What each symbol does to the objects:
Q578: κ>Q346, ξ>Q915, ζ>Q425, δ>Q370, τ>Q784, θ>Q732
Q549: κ>Q825, ξ>Q65, ζ>Q645, δ>Q741, τ>Q732, θ>Q752
Q915: κ>Q645, ξ>Q100, ζ>Q866, δ>Q578, τ>Q757, θ>Q141
Q694: κ>Q310, ξ>Q634, ζ>Q219, δ>Q365, τ>Q803, θ>Q445
Q825: κ>Q311, ξ>Q501, ζ>Q732, δ>Q147, τ>Q741, θ>Q163
Q766: κ>Q26, ξ>Q254, ζ>Q560, δ>Q434, τ>Q663, θ>Q205
Q181: κ>Q469, ξ>Q894, ζ>Q164, δ>Q782, τ>Q205, θ>Q33
Q732: κ>Q741, ξ>Q141, ζ>Q578, δ>Q588, τ>Q346, θ>Q825
Q33: κ>Q53, ξ>Q160, ζ>Q181, δ>Q634, τ>Q469, θ>Q560
Q63: κ>Q185, ξ>Q911, ζ>Q844, δ>Q866, τ>Q692, θ>Q100
Q834: κ>Q560, ξ>Q851, ζ>Q702, δ>Q53, τ>Q33, θ>Q753
Q131: κ>Q694, ξ>Q469, ζ>Q893, δ>Q803, τ>Q219, θ>Q828
Q469: κ>Q634, ξ>Q702, ζ>Q205, δ>Q131, τ>Q782, θ>Q53
Q163: κ>Q706, ξ>Q616, ζ>Q825, δ>Q399, τ>Q311, θ>Q784
Q100: κ>Q942, ξ>Q219, ζ>Q63, δ>Q915, τ>Q185, θ>Q365
Q854: κ>Q753, ξ>Q399, ζ>Q160, δ>Q560, τ>Q834, θ>Q254
Q185: κ>Q915, ξ>Q586, ζ>Q692, δ>Q757, τ>Q866, θ>Q942
Q501: κ>Q752, ξ>Q641, ζ>Q141, δ>Q825, τ>Q549, θ>Q616
Q560: κ>Q663, ξ>Q854, ζ>Q33, δ>Q42, τ>Q53, θ>Q766
Q757: κ>Q578, ξ>Q185, ζ>Q616, δ>Q784, τ>Q425, θ>Q645
Q254: κ>Q164, ξ>Q173, ζ>Q854, δ>Q766, τ>Q753, θ>Q659
Q173: κ>Q899, ξ>Q784, ζ>Q399, δ>Q254, τ>Q270, θ>Q481
Q46: κ>Q857, ξ>Q663, ζ>Q828, δ>Q844, τ>Q445, θ>Q911
Q659: κ>Q181, ξ>Q481, ζ>Q254, δ>Q205, τ>Q164, θ>Q702
Q828: κ>Q445, ξ>Q53, ζ>Q131, δ>Q310, τ>Q694, θ>Q46
Q753: κ>Q766, ξ>Q270, ζ>Q834, δ>Q663, τ>Q560, θ>Q164
Q911: κ>Q586, ξ>Q26, ζ>Q46, δ>Q63, τ>Q857, θ>Q219
Q160: κ>Q834, ξ>Q147, ζ>Q894, δ>Q33, τ>Q702, θ>Q854
Q645: κ>Q732, ξ>Q942, ζ>Q757, δ>Q346, τ>Q578, θ>Q549
Q270: κ>Q254, ξ>Q706, ζ>Q851, δ>Q753, τ>Q854, θ>Q899
Q399: κ>Q270, ξ>Q163, ζ>Q147, δ>Q854, τ>Q851, θ>Q173
Q425: κ>Q784, ξ>Q866, ζ>Q752, δ>Q706, τ>Q163, θ>Q578
Q588: κ>Q952, ξ>Q732, ζ>Q370, δ>Q894, τ>Q481, θ>Q147
Q706: κ>Q173, ξ>Q425, ζ>Q311, δ>Q270, τ>Q399, θ>Q370
Q952: κ>Q160, ξ>Q741, ζ>Q481, δ>Q702, τ>Q894, θ>Q851
Q311: κ>Q399, ξ>Q752, ζ>Q741, δ>Q851, τ>Q147, θ>Q706
Q65: κ>Q501, ξ>Q310, ζ>Q942, δ>Q549, τ>Q141, θ>Q612
Q752: κ>Q163, ξ>Q612, ζ>Q549, δ>Q311, τ>Q825, θ>Q425
Q942: κ>Q141, ξ>Q803, ζ>Q185, δ>Q645, τ>Q915, θ>Q65
Q147: κ>Q851, ξ>Q825, ζ>Q588, δ>Q160, τ>Q952, θ>Q399
Q894: κ>Q702, ξ>Q588, ζ>Q899, δ>Q181, τ>Q659, θ>Q160
Q702: κ>Q33, ξ>Q952, ζ>Q659, δ>Q469, τ>Q181, θ>Q834
Q42: κ>Q46, ξ>Q560, ζ>Q634, δ>Q445, τ>Q828, θ>Q434
Q866: κ>Q757, ξ>Q63, ζ>Q612, δ>Q425, τ>Q616, θ>Q915
Q899: κ>Q659, ξ>Q370, ζ>Q270, δ>Q164, τ>Q254, θ>Q894
Q481: κ>Q894, ξ>Q346, ζ>Q173, δ>Q659, τ>Q899, θ>Q952
Q612: κ>Q616, ξ>Q844, ζ>Q65, δ>Q752, τ>Q501, θ>Q866
Q445: κ>Q844, ξ>Q42, ζ>Q694, δ>Q641, τ>Q310, θ>Q857
Q782: κ>Q131, ξ>Q181, ζ>Q26, δ>Q219, τ>Q893, θ>Q634
Q616: κ>Q425, ξ>Q692, ζ>Q501, δ>Q163, τ>Q752, θ>Q757
Q851: κ>Q854, ξ>Q311, ζ>Q952, δ>Q834, τ>Q160, θ>Q270
Q370: κ>Q481, ξ>Q578, ζ>Q706, δ>Q899, τ>Q173, θ>Q588
Q803: κ>Q365, ξ>Q131, ζ>Q586, δ>Q942, τ>Q100, θ>Q310
Q663: κ>Q434, ξ>Q753, ζ>Q53, δ>Q46, τ>Q42, θ>Q26
Q634: κ>Q828, ξ>Q33, ζ>Q782, δ>Q694, τ>Q131, θ>Q42
Q26: κ>Q893, ξ>Q164, ζ>Q663, δ>Q911, τ>Q434, θ>Q782
Q219: κ>Q803, ξ>Q782, ζ>Q911, δ>Q100, τ>Q586, θ>Q694
Q784: κ>Q370, ξ>Q757, ζ>Q163, δ>Q173, τ>Q706, θ>Q346
Q893: κ>Q219, ξ>Q205, ζ>Q434, δ>Q586, τ>Q911, θ>Q131
Q365: κ>Q65, ξ>Q694, ζ>Q100, δ>Q141, τ>Q942, θ>Q641
Q586: κ>Q100, ξ>Q893, ζ>Q857, δ>Q185, τ>Q63, θ>Q803
Q164: κ>Q205, ξ>Q899, ζ>Q753, δ>Q26, τ>Q766, θ>Q181
Q205: κ>Q782, ξ>Q659, ζ>Q766, δ>Q893, τ>Q26, θ>Q469
Q741: κ>Q147, ξ>Q549, ζ>Q346, δ>Q952, τ>Q588, θ>Q311
Q692: κ>Q866, ξ>Q857, ζ>Q641, δ>Q616, τ>Q612, θ>Q185
Q346: κ>Q588, ξ>Q645, ζ>Q784, δ>Q481, τ>Q370, θ>Q741
Q641: κ>Q612, ξ>Q445, ζ>Q365, δ>Q501, τ>Q65, θ>Q692
Q141: κ>Q549, ξ>Q365, ζ>Q915, δ>Q732, τ>Q645, θ>Q501
Q310: κ>Q641, ξ>Q828, ζ>Q803, δ>Q65, τ>Q365, θ>Q844
Q844: κ>Q692, ξ>Q46, ζ>Q310, δ>Q612, τ>Q641, θ>Q63
Q857: κ>Q63, ξ>Q434, ζ>Q445, δ>Q692, τ>Q844, θ>Q586
Q53: κ>Q42, ξ>Q834, ζ>Q469, δ>Q828, τ>Q634, θ>Q663
Q434: κ>Q911, ξ>Q766, ζ>Q42, δ>Q857, τ>Q46, θ>Q893

In the rows, 478 stands for zero.

The rows follow the links: the fewer symbols apart two objects are, the more alike their rows tend to be.

Each row is also shifted at random along 4 hidden directions that mean nothing.

Some objects, each with a row of numbers:
Q481 -> [ 253  451  555  488  554  487  518  551  487  568  500  529  389  419  445  428  381  442  575  516  451  474  573  423  484  507  458  422  411  393  343  540  452  444  417  543  452  498  456  398  532  517  424  428  531  632  458  403  526  439  495  492]
Q952 -> [ 602  456  595  495  519  578  499  492  479  544  490  518  517  404  461  407  485  486  522  498  499  421  484  395  509  428  601  432  467  466  476  473  523  482  430  548  421  543  475  465  534  559  523  492  508  495  447  422  446  388  456  465]
Q310 -> [ 435  489  450  516  462  397  505  442  477  401  450  529  523  428  504  526  458  456  428  481  461  459  476  426  456  454  486  551  463  438  503  509  496  459  491  413  464  518  468  472  413  439  480  499  438  502  507  586  470  563  495  469]
Q370 -> [ 456  498  579  449  440  474  450  482  479  571  469  537  372  435  475  460  439  461  566  459  457  551  547  447  431  543  372  453  482  396  457  497  415  427  470  561  553  491  438  458  585  385  406  452  480  530  541  393  536  462  560  474]
Q53 -> [ 428  421  403  406  538  457  408  592  475  480  457  408  533  541  376  501  522  454  453  521  561  517  575  505  449  537  452  486  499  560  504  433  614  577  421  382  393  514  593  640  415  349  426  489  563  400  580  516  439  479  500  384]
Q915 -> [ 397  435  436  547  433  482  514  386  481  470  526  418  501  528  557  473  470  513  472  448  522  438  474  521  447  443  503  458  498  530  512  497  463  486  578  466  491  458  405  481  456  496  465  489  384  465  467  469  452  458  408  470]
Q588 -> [ 498  512  610  439  423  601  416  467  464  620  466  538  505  425  452  437  579  525  502  477  572  485  501  387  479  479  534  447  577  497  629  407  546  536  448  511  484  573  523  636  563  365  489  542  451  324  595  442  409  384  558  394]
Q803 -> [ 353  456  454  500  496  529  455  446  468  438  518  507  650  407  483  482  572  534  374  500  632  393  475  338  478  422  654  524  538  542  608  406  649  626  472  341  354  610  532  662  350  478  527  544  423  373  503  637  353  483  480  378]
Q346 -> [ 579  493  566  465  460  584  409  427  474  534  516  482  461  452  525  413  516  503  519  409  517  503  480  440  461  510  520  424  479  491  502  408  496  528  523  549  456  496  403  498  535  568  483  441  440  488  416  409  482  398  516  483]
Q46 -> [ 503  477  428  452  487  387  441  509  488  360  535  499  484  436  466  520  447  477  450  456  500  525  493  443  451  544  441  535  457  420  400  466  435  484  459  411  491  491  474  445  393  518  419  417  516  578  450  564  527  568  529  490]
Q65 -> [ 366  512  429  552  412  498  538  378  467  469  487  462  494  513  551  492  503  524  433  477  491  412  395  510  498  400  506  485  522  521  557  498  458  490  547  453  521  450  456  495  453  482  523  527  373  396  444  514  429  487  416  494]
Q578 -> [ 620  519  526  456  402  499  436  367  474  525  368  488  434  516  552  480  525  449  508  398  352  528  398  547  483  504  445  458  474  476  553  437  426  372  554  570  548  414  411  409  589  475  552  478  394  395  505  393  519  455  517  514]
Q732 -> [ 386  499  506  452  445  547  428  414  471  561  425  471  429  511  527  451  529  465  511  426  442  518  454  509  478  524  456  425  478  501  540  420  491  475  533  531  485  447  435  485  544  496  522  471  405  423  473  413  494  421  526  488]
Q160 -> [ 471  511  532  481  513  512  532  571  472  562  439  495  397  471  401  458  440  446  522  558  461  450  521  465  476  445  391  453  471  452  458  542  505  506  409  514  463  480  530  526  541  361  450  515  551  480  510  424  461  443  460  474]
Q782 -> [ 550  507  399  393  496  347  434  552  475  414  383  469  412  525  415  559  462  398  465  479  365  575  475  560  476  561  329  528  446  438  429  486  430  395  425  457  533  408  537  425  472  389  461  444  557  492  532  500  561  585  542  509]
Q425 -> [ 172  533  457  436  424  449  473  412  478  588  335  488  349  547  530  505  502  432  521  446  297  554  402  583  529  523  375  447  471  454  503  473  376  335  512  552  590  379  470  360  583  444  550  474  395  415  517  403  558  478  540  541]
Q784 -> [ 716  458  564  480  472  564  399  414  480  486  535  451  463  445  543  401  467  472  531  382  536  511  536  452  402  533  498  428  432  484  451  420  519  544  564  544  421  490  340  494  516  577  440  413  440  575  399  391  498  405  489  480]
Q645 -> [ 314  455  443  500  456  455  501  384  483  501  445  439  442  539  557  469  465  466  510  428  373  493  423  576  508  485  497  432  440  480  445  488  392  357  560  536  527  404  398  316  521  589  530  440  397  504  432  407  533  460  454  532]
Q854 -> [ 438  484  523  490  533  552  519  579  472  555  493  459  432  473  396  442  442  461  515  562  549  434  566  449  464  447  430  439  481  498  450  525  567  594  410  483  410  505  527  604  499  370  424  513  558  485  491  434  424  412  436  443]
Q147 -> [ 528  467  597  480  490  581  481  457  481  546  534  533  505  402  500  401  500  534  518  452  485  445  426  399  551  448  632  424  473  447  454  430  431  439  447  574  470  519  440  382  540  676  547  449  478  520  387  419  470  395  482  514]
Q185 -> [ 369  482  426  570  459  466  547  406  481  428  521  454  470  482  549  493  431  482  451  478  509  419  488  478  433  424  461  494  465  489  470  534  491  537  560  432  453  465  410  504  410  483  456  489  399  522  416  520  450  502  403  492]
Q893 -> [ 316  486  406  412  546  472  418  548  476  420  541  465  497  462  426  494  507  497  417  487  554  499  484  433  502  542  490  501  477  493  429  414  524  590  419  373  421  498  548  550  364  553  455  431  532  501  414  589  483  514  527  470]
Q131 -> [ 601  472  448  431  497  469  393  517  475  380  546  468  557  444  445  493  523  508  411  456  600  499  504  413  442  524  502  529  500  505  499  399  562  601  458  381  414  531  510  608  368  486  437  461  510  476  462  580  451  516  526  435]
Q757 -> [ 537  432  457  517  419  400  486  379  487  468  439  430  439  548  565  488  423  434  531  409  380  522  504  584  416  509  407  466  437  465  462  517  398  353  598  535  547  404  356  357  541  451  455  446  397  521  520  393  543  491  454  500]

From each start, follow one symbol. Which object do you reach?
Answer with the object's name.
[ 660  442  458  594  469  469  506  403  479  363  553  434  526  456  560  472  405  467  451  452  579  420  563  439  350  441  461  503  440  497  470  534  580  595  601  414  385  508  349  571  388  454  401  471  410  573  431  518  434  501  381  448]
ζ Q641
[ 549  499  579  499  505  512  528  506  481  547  435  540  442  420  451  443  453  451  537  508  398  448  456  446  529  435  504  443  447  410  441  518  440  400  417  565  493  486  479  392  566  509  523  493  524  509  467  409  487  444  467  507]
τ Q160
[ 520  514  455  516  343  479  516  339  472  501  397  479  512  549  558  506  558  524  441  440  388  461  319  574  539  397  522  488  554  518  632  464  368  341  556  519  612  414  464  396  542  456  593  557  358  286  531  460  454  475  452  507]
θ Q501
[ 826  494  442  419  480  418  403  509  477  359  434  465  515  495  447  519  501  447  434  436  431  533  440  508  474  520  447  534  459  482  480  432  486  456  463  456  481  455  503  467  444  481  497  456  536  469  486  517  514  545  509  494]
θ Q42
[ 402  439  540  518  597  489  542  576  487  520  526  475  385  439  431  420  333  409  575  537  480  452  607  440  441  485  418  422  375  412  290  582  504  511  427  524  401  491  428  432  498  507  393  412  568  689  404  396  510  437  433  496]
ξ Q370
[ 684  438  490  503  524  509  508  574  478  468  558  407  467  506  411  438  412  483  509  529  559  439  571  497  441  454  449  443  466  508  404  529  507  549  442  490  438  474  484  531  477  440  397  472  585  532  463  423  456  436  392  460]
ζ Q702
[ 490  343  464  536  482  533  423  403  480  472  593  356  572  519  548  423  472  492  495  428  672  450  650  477  334  496  541  428  472  584  508  450  642  641  624  428  339  535  356  642  413  459  372  459  392  508  512  446  415  393  400  370]
ξ Q692
[ 472  480  418  572  437  337  551  415  489  392  488  456  355  508  563  524  317  399  516  451  406  499  546  553  356  485  272  505  409  407  375  625  378  418  592  473  558  397  340  389  470  384  358  436  423  649  474  455  552  575  424  532]
ζ Q185
[ 742  464  463  470  462  385  510  578  482  459  451  438  406  545  399  510  395  429  529  526  431  516  547  583  432  492  311  486  470  461  418  577  397  391  435  513  569  413  504  444  539  300  379  488  590  509  580  397  518  523  438  478]
τ Q766
[ 374  485  432  460  480  394  474  489  483  388  512  529  517  420  478  525  465  495  432  471  466  485  444  424  497  490  509  539  475  426  435  471  430  438  442  414  505  501  500  414  403  543  474  445  478  537  454  590  508  567  519  499]
τ Q803
[ 419  493  435  426  460  397  430  507  470  418  501  525  503  436  450  537  494  486  434  473  521  523  505  420  452  533  438  546  511  445  492  455  481  512  441  389  493  524  526  546  401  405  421  473  492  473  534  592  489  560  561  446]
τ Q857
[ 567  443  425  415  490  462  449  557  471  475  435  427  548  548  390  505  551  486  436  516  486  487  460  535  525  468  509  492  523  556  536  435  517  465  413  443  468  473  601  533  466  406  513  522  555  334  572  496  442  476  476  431]
θ Q469
[ 792  420  451  440  488  480  446  538  467  435  470  418  584  536  410  485  530  496  444  492  509  471  468  533  504  451  553  482  509  557  521  435  518  463  437  470  463  482  551  509  468  458  504  513  559  375  540  470  435  457  434  435]
θ Q205
